x =
[[-22 -34  28 -22 -34  25 -26  30  24  28  26  26 -23 -22  28 -23]
 [ 25  40 -30  27  37 -26  24 -27 -23 -23 -27 -25  21  19 -30  21]
 [-23 -35  23 -23 -28  26 -23  28  24  21  24  24 -20 -21  29 -23]
 [-24 -42  32 -28 -33  30 -28  29  31  31  34  31 -25 -21  34 -26]]
x[0][0]	-22
x[0][1]	-34
x[3][-15]	-42
x[-3][-10]	24
x[:, 9]	[28, -23, 21, 31]
x[1]	[25, 40, -30, 27, 37, -26, 24, -27, -23, -23, -27, -25, 21, 19, -30, 21]
x[-3][12]	21
x[:, 12]	[-23, 21, -20, -25]
x[:, 2]	[28, -30, 23, 32]
x[2]	[-23, -35, 23, -23, -28, 26, -23, 28, 24, 21, 24, 24, -20, -21, 29, -23]
x[1][-6]	-27
x[3]	[-24, -42, 32, -28, -33, 30, -28, 29, 31, 31, 34, 31, -25, -21, 34, -26]
x[3][-10]	-28
x[3][7]	29
x[1][1]	40
x[1][-5]	-25
x[1][14]	-30
x[0][-13]	-22
x[-2][-15]	-35
x[:, -8]	[24, -23, 24, 31]
x[-4][7]	30
x[-4][14]	28
x[-3][9]	-23

B =
[[ 39  33   7 -26 -49 -49 -25   9  35  38]
 [  7 -26 -49 -49 -25   9  35  38  20  -4]
 [-22  -1  24  39  33   7 -26 -49 -49 -25]
 [ -1  24  39  33   7 -26 -49 -49 -25   9]]
B[0, 0]: 39
B[-4]: [39, 33, 7, -26, -49, -49, -25, 9, 35, 38]
B[-4, 1]: 33
B[2, 3]: 39
B[1, -2]: 20
B[-3, -6]: -25
B[0, -1]: 38
B[0, -7]: -26
B[:, 2]: [7, -49, 24, 39]
B[-1, 7]: -49
B[-1, -7]: 33
B[-2]: [-22, -1, 24, 39, 33, 7, -26, -49, -49, -25]
B[0, 8]: 35
B[0, 4]: -49
B[:, 4]: [-49, -25, 33, 7]
B[2, 2]: 24
B[-2, -6]: 33
B[-3, 3]: -49

data =
[[27 27 21 33 13 46]
 [17 29 46 39  1 49]
 [26 28 20 25 20 45]
 [26 27 25 38  9 47]
 [20 32 29  7 36 42]
 [19 32 31  5 37 41]
 [17 32 34  0 42 40]
 [21 31 27 11 33 42]
 [21 28 38 41  4 49]
 [26 27 23 36 10 47]
 [18 32 33  2 40 41]]
data[-11,-6] -> 27
data[10,-4] -> 33
data[9,-6] -> 26
data[10] -> [18, 32, 33, 2, 40, 41]
data[-6,-4] -> 31
data[-11,-4] -> 21
data[:, -2] -> [13, 1, 20, 9, 36, 37, 42, 33, 4, 10, 40]
data[-11,-1] -> 46
data[:, 3] -> [33, 39, 25, 38, 7, 5, 0, 11, 41, 36, 2]
data[5,-1] -> 41
data[4,0] -> 20
data[-7] -> [20, 32, 29, 7, 36, 42]
data[-2] -> [26, 27, 23, 36, 10, 47]
data[:, 2] -> [21, 46, 20, 25, 29, 31, 34, 27, 38, 23, 33]
data[-5,-6] -> 17
data[-8,0] -> 26
data[-7,-2] -> 36
data[3,2] -> 25
data[-1,-2] -> 40
data[7] -> [21, 31, 27, 11, 33, 42]
data[0] -> [27, 27, 21, 33, 13, 46]
data[2,0] -> 26
data[-1,-5] -> 32
data[5,-6] -> 19
data[3,3] -> 38
data[2] -> [26, 28, 20, 25, 20, 45]
data[:, -1] -> [46, 49, 45, 47, 42, 41, 40, 42, 49, 47, 41]

grid = [510 630 370 823 230 278 186 540 670 169 251 647 900 386 558 384]
grid[0] = 510
grid[4] = 230
grid[2] = 370

M = [ 30  40  45  35  20   9 -15 -20   9   3 -38]
M[0] => 30
M[9] => 3
M[5] => 9
M[-7] => 20
